[ -10  140   77   29  -55  -23    2  -36 -185 -186   52  -23   -4   61
  -55  148   -9   26   34 -155   40 -130 -129  -34  113  -46   46   96
   -5  -23   34  116   89   52   11]
6
[ 566  183 -766  -28 -437 -410  -82 -116  763  -29  -20   65   43 -177
 -249  151 -325  259  112  199 -110  355 -172 -157 -476  -28  -42  268
 -199  281  231 -352  295 -161  323]
1
[-337  166  254 -230 -145 -138   38  218  -18  -49 -101 -165  132  279
 -164 -124 -564  -88   74 -160   46  384  162 -182 -151  210  -28   86
   78   99  138 -459  168  -15 -112]
2
[ 187  118  111  134   21   97 -129   51 -148   27  141 -125  179  -88
  136  -26  -24  -21    7  -11  112 -132  156 -127  -25   -4  -65   35
  -33  132 -159   92  177  -67  -16]
0
[  -6    7   10 -134 -161  -21   36  -97  332  336 -170   31   -9  207
   84 -118 -222  -99  -16  105  127   52  -23 -104  -36  -54 -243 -155
  115   -1    8    1  -21  127   97]
5
[  74  -63  -44  112  -43 -494  467  240  107  107 -237 -147  584  -31
  108  222   -5 -187   -4  -85   85  459 -131  208 -181  383 -194  -55
 -314  168  558 -165 -364  186  -50]
3
[-104   -1  163   16  100  -68  -16  158   75  151   92  -37  -42  -70
 -114  105 -105  -69  109 -241  -58   -8 -120  -43  -78   36   87 -168
  -83   62  -35 -301   -5   -8  -13]
6
[-132  120 -233  114  164 -125  276  330 -486 -271    9 -731  128 -214
  -33 -184  141   54  -89 -203  -25  805  512   67 -568  344   99  303
 -197  316   36  -32  353 -193 -109]
3
[ -45   23   42  -49  -19  136 -174   31  -92  -60   70  -26 -126   86
   59   89  -34   74  110   34    0 -261  105  -38  198 -154    8  128
   48   49 -204   -9  102  -21    1]
6
[   1  -35  104  -21 -103  -54  -38   23  293  202 -124  -22  -53   71
    8   62 -160 -138  -10    7   78  -56  -35   -6    3  -10 -154  -65
   20   64   84   62   65   70   41]
8
[ 251  -37 -188  253 -260  354 -235    5 -260  388 -260  102  307 -240
 -134 -319 -787  100   64  440  199 -258  -69 -365 -294  -43  -92 -115
   91   10 -269  -69  353 -228  117]
7
[ -85   63  171   -4   64   85 -154   91 -196    5   94  -31   30   65
   45   66  -97   -5   23  -27   56 -211   50 -254  151  -83  -16    8
   62  105 -163   59  209    7   25]
7
[ -55   20  105  -81 -128  -83   30   38  190   75  -56   -5   74  145
   22    7 -147   36   17   47  111  -42 -138  -92   26  -71 -152  -23
   38   -9   57  -52   19   98   45]
0
[ -32  -37   44  -70 -111 -121  -20   31  395  203 -121  -61 -103   44
   20   75 -113  -92  115   78   51 -211  -10  134   94 -100 -229  -24
    5    8   48    5  -56   63   90]
2
[  53 -103    9  -17  -54 -115   72   10  359  213 -110   10   27   44
   60   35  -48  -54  -61   79   67   41  -73   -7  -17   13 -198  -97
   32   31  103  -72  -60  119   75]
5
[  22 -118   -3  -44  -12  -52   56   -3  329  247 -101   14   75   48
   50  -93 -108  -35  -59   87  121  -15 -131  -71  -34   -2 -214 -189
    1   21   56   30  -67  177   78]
0
[-255   71   85   39 -104 -281 -131  141  327 -645  377  -61  484   48
   41  827 -389  153  320   52  176 -171   55 -101  316 -220 -281  336
  161  237  421 -333 -103 -105  -59]
3
[ -19  -48  -28   54   18  -24   16   54 -155   35   10  174   71 -120
   57  111   16   -8   74  -62  -23  -47   23  -78  -19  -43  111  -42
  -78   42  -30 -102  -16   81  -20]
4
[ 535  -95 -278  404 -244  -83 -179  102  178  336  116  129  359 -566
   47  142 -229 -263 -236  240  193  103 -237 -172 -517  134  -45 -219
 -172  240 -120  237  288 -136  234]
5
[ 330 -123  111  140  385 -361  118  213  -79 -181   67  -91 -134  -13
 -260   89  469  163   40 -409 -611  184  206  256  286  346  172  283
  -30  -22  259 -657   89 -281   56]
0
[  18  375 -273 -124 -434  230  118 -383  -70 -323  -29   37  -64  380
   -6 -315   40  229 -219  170   39  899  202 -178 -470   29 -268   16
  130  -41  -20    4  211   54  204]
3
[  26 -107   93   32  -92  -46   58   73  312  154  -90   99  132   30
  149    2  -61 -141  -94   63   68  -24   24  -56  -37   18 -208 -108
   28  181  145  -32  150  114   13]
8
[  33   12   77  -52 -114 -171  -12   18  367  162  -73   19   89   78
   81  102  -93 -109  -15   76   74  -52 -122  -39  -28  -21 -225  -49
  -58   35  144   -8  -19   71   76]
4
[ 144   89  139   65  254 -339 -321  184 -150 -254   57  -92 -191  215
 -267  467   57   24  418 -163 -398 -339  114  167  446   60  210  419
 -110  125 -246 -469  243 -171  308]
0
[ 133   84  -16  228   33  108   36  -42  -64  122  -22  159 -658 -151
 -545 -321  -91 -285 -118 -350  -46  420  -28  -45 -148  206  478  -40
  489  -65 -131 -419  461  103  304]
7
[ 151 -247 -140   90   49  -21  133  305  379  246   56  -92  -23 -227
  -77   95  166  -71 -113  -20   40   95 -476  130  162   76  -26 -286
  -84   66  125  -22 -122  195  259]
0
[  78   12   20   86   95  -63  -13  168  -51  186  128  -98    2  -86
 -197   22 -203   41  172 -143  -83 -104  -69 -168    1   30   83  -44
  -15  107  -93 -288  151 -154  107]
2
[ 617 -480  -72  342  348  266   26   70 -221  141 -174   58  -50 -516
  180 -529  545   -3 -344   42 -263 -147  368  272   37  165  210    5
  154    1   30  237  178 -227 -191]
8
[ 200   68   79  -18  -21  -45   50   82  433   33  -92 -125  101   -5
 -285 -272   -7   78 -150   39  -89  510   40   41  -87  211 -130 -143
  -80   50  178 -109   77  -33   86]
1
[ -13  -28  443 -240 -195  -54 -259  135  -71 -424  102  179  -52 -134
   95  -65 -142 -268   17 -119 -242 -293   42  242  543 -239  170  168
  318   34 -226  467  411 -254 -200]
7
[ -36  122  311   10  -32  -16 -118    6 -222    5  -25  -23  115    1
  188   54  -48  -75   54  -11   59  -96   26  -24  -87  -67  -97  -50
  -92   26  -86  103  -11  -16  -70]
7
[  71  -21 -129  -73  -89   42   86 -122   75  -72  -17  121  -41   72
  128  -82  115   93  -73   41   12  124  -10  -29  -93   17 -105  -40
  -29  103   88  -52  -55  195   49]
1
[ -97 -114   18 -100  102   55   61   -1  229  163  -73   74   88  117
   30 -131  -89  -75   11   46   20  -64  -58  -41   16  -13  -90 -251
   64   42   12  -37 -111  125   22]
2
[ -39    1  284  -26  151   36 -165  -17  166  -48   10   23 -235  -44
   -9  110   54  -52  -23  -48  -57 -123  -81  -54   87  -96   10  -47
   35   18  -23  -73   33   62  -58]
8
[-647   32 -150   78  275  324  269  -34 -501   11  217 -159  106 -212
 -144 -334 -244 -135  110 -347  244  126   28  -62 -204 -162  358 -278
  429 -176 -237   85   -1  -88 -254]
6
[ -75  -65   47  -65   -9 -116   -5   44  267  142  -70  -19   78   64
   47   65 -179  -52   43   26   87  -44  -83  -36   -3   -6 -202 -115
  -31   55   56 -103  -86  131   50]
6
[-138    7   54   65  201   80  -55    9 -205 -124   36   72   60   -5
  -12  217   52   -1  -19   39   76 -225 -134 -223   58  -67   96   -9
 -107   71  -81   87   80  164   43]
8
[-247   26  117  -25   44  -80   -7  105   53    3   -2 -101  -28   18
  -80  177 -102   71  152    4   25  -18   -1   -5    9   -1  -38  -63
  -60   11   -4 -171 -122  -20 -123]
5
[  65  -46    0  -51  -60 -139  -32    0  305  176 -118  -65    4  119
   41   15  -74  -66    3   -4   17   -4  -13    4  -17   26 -194  -66
    4   34   78  -40   -9   61  109]
3
[-352  -46  396 -210  159 -199  -80  238 -322 -747  287   60   97  335
  -17  403  234  316  -30   39  -39 -152 -301 -137  534  -79  160  341
   51  -69  -76  -81  -76   69  -81]
7
[ -95 -111  115   55  156   -6   39    2  -68  158   24  -28 -145 -125
   23  121   85  -47   67 -115   -7  -86  -28   64   33  -14    8  -95
 -112  -42  -68  -81 -233   96  -62]
3
[-147   66  101   10  154    7  -26   71 -180  -38   85 -116  188  -70
  122  -46   59  -35  -19   26  106 -115    3  -95  -52  -46   32  -42
  -68   24 -119  184   28  -32 -166]
0
[-505   95  448 -288  112  149 -150  121   19 -453  270   42   67  224
 -100  190 -179 -105   86 -269  -63 -284 -163  -43  228 -134  304    8
 -116  143 -112   78  141   18 -309]
6
[  42   -3    9  -80 -165  -68   65  -57  434  284  -98   61   78  121
   60  -12 -190 -112  -66   69  136  -52 -162 -130   -8  -72 -198 -119
   45   47  125   34   48  130   84]
5
[-103 -134    9  -95  -64  -59   38   62  345  233 -153  -15  -40  212
   58   29  -55  -70    2   28   48 -136  -38   33  124  -36 -192  -43
   74  -13   89  -48  -19  140   93]
4
[-520  426  543 -141 -119  172   53 -184 -159 -180   86  197  153  225
 -322   -4 -690  -31  235 -105  118  423 -171 -344 -440 -204   98 -203
  176  -99  103 -466  -51  -82  -61]
7
[  16   30   47   21  -17   94 -167   13  135 -220   59  198   81  -80
  114  144   -5  -80  -80  129   37 -241   50 -170   84  -78   23   47
   19  200   84  123  206   66 -147]
4
[-197  -51  445  104  152  312  -36  111  112  -25   47 -161 -568 -191
  -45   16  314 -153   70   52  -42 -245  109  449  222 -211  241   56
  185   -8  -84  108  -55 -152 -337]
5
[ 220 -163  -56  231  424   60  304  203 -482  -51  174 -368  152 -327
   -8 -415  509  319 -224 -159   34  411   59    6 -210  233  182   22
 -167  -65 -213 -103  -38   22   17]
0
[ -74   33   97   -1  184  107    7   46 -159 -181  172  -53  110   -1
  -24  146   66  162   81   79   28 -161 -103  -75  114  -70   20   41
  -95   20 -121  -13 -124  -24   -5]
7
[-207   34  125  168  -12 -233 -117  179  -62 -212  172 -158 -241 -184
 -169  558   32  192  168  -76   30 -387 -180    0  119  -89   15  256
 -203   47   92  -72   82  -76  -85]
7
[  73  155  -75  -45 -192    5  -41  -37  182  -17   34  -66   49   16
   -6  -66 -206   48  -43   37  133   58  -35 -198 -143  -38  -85   38
   25  108  -21   97  218   12  -53]
0
[-532   64  109 -136   23  188  560  -18  211 -109  207 -280 -125  217
 -347 -449  -99  249   83 -267  173  393 -130  174   32   28  141   -3
  148 -164   11 -331 -183   43 -406]
0
[-256   30  108   31  -55 -148 -133  186  -42   95   98 -127 -154  -13
 -149  319 -200   64  195  -63   53 -268 -197  -93  132 -108   52  129
  -46  -76 -118 -204   45  -98  -39]
4
[  50  -50   -4   94   41 -105 -114  162 -126  147  -18  -45   82  -23
 -124  230 -153  103  259 -169 -119 -302 -110  -48   39  -44   51  -55
 -129   16 -148 -244   51  -61  171]
2
[   7    6  193   14   56   40  -95   50   11   94   15   37   34  -44
   43  -39 -112 -165  -94    3   31 -137   22 -166   70  -10  -17  -26
   67  113  -43  106  209   -4  -57]
7
[-166  -19   64   23 -109  -47  -44  -53   66  208  -11   80 -147  -62
  -17  155 -135  -53  252 -109  -12 -177   40  215   78 -136  -49  -89
   38 -139    3 -100 -228  -93  -95]
7
[ 142  145   82  -61 -121  108  -42  -24  -93  -99   64  -13  -15   38
  209 -156  130  -36 -161   50   28  235  212  -89 -157   65 -110    7
  -14  148  -90  163  167   37  -34]
0
[ 213 -227  -27 -150  116   17 -163    9  201   94 -100  200  172   95
  160  105  358  531  -32  163 -151 -216 -338 -281    0 -339 -200 -344
 -228 -171 -137   -4 -215  209  382]
4
[ 325 -253  -23  241 -536 -100 -168  176 -148   15 -317  -65 -150 -123
  296  -69  -56   -4   85 -270   61    3  506  467  -12   60 -219   89
  294   64  101   42  278   94  126]
0
[ 123  124  217   31 -174  193 -127   -9 -107   26   73   56 -173   72
    0  -71   -3   89  -97   37   69  -15  -62 -257    8  -60  -50  -37
   41   31 -203   78  246   59   61]
4
[-619 -152   22  191  275 -175  193  298 -158  -28   94 -576 -331 -455
 -166  366 -222  -99  540 -337  163 -516  277  499  240 -120   89  320
  234  -46 -244 -189 -148 -102 -336]
0
[ 191  116  162    3 -178    5 -202  -38    3   30   51   85  -67   57
   63    8  -16  -29  -67  -13  -32 -139   -1 -172   16  -92  -71   31
   51   19  -57  165  293  -90   86]
4
[-113  -61   39  -90   40  -50   51   15  309  236  -69  -44   62   98
   -6  -11 -165   -4   34   43  118  -66 -125 -114   22  -44 -169 -186
   -4    4   38  -82  -90  134   74]
5
[ -67  -66  -95  -48  -93  -51   63    6  344  220  -77   -7   76   49
  -32  -39 -273  -34   31  102  164 -117 -159  -88    1  -44 -162  -82
   69    6   57  -29   17   46   47]
8
[  48   13    4  -60  -74 -110  -38   35  328  245 -127  -47   86  149
   67   46 -113 -141   27   32   62 -134  -46  -28  -19  -28 -201 -100
   -9   73   49   34   34   94  160]
2
[-142  -94   99   79   47 -153  -74  148 -175 -129   26   -3  111  -57
   12  330  -36  102  178 -108   17 -201   10   41   96  -80  -51   27
  -55  -29   25 -160  -78   56   99]
6
[ -61   26   49  -10   -3  -12  -62   89  155   62   82  -64 -141  -53
 -115   75 -185  -57  316 -195  -81 -219   56  193  135  -38  120   32
   44   24  -75 -280  -32 -153 -111]
4
[-190 -181  562  -25  307  -94  -17  239  -34 -491  136  338  159   98
    2  129  494  -74 -311  -64    1  158 -280  -78  119   24  214 -286
   82    4   90   57  -31  370  151]
6
[-105   41  347   83  -33  -97  258  219 -662 -194  -78 -367 -245  226
  -33   53  289   95  191 -662 -314  331  591  366   26  102   42  245
  294  -48   35 -249  248 -179  102]
5
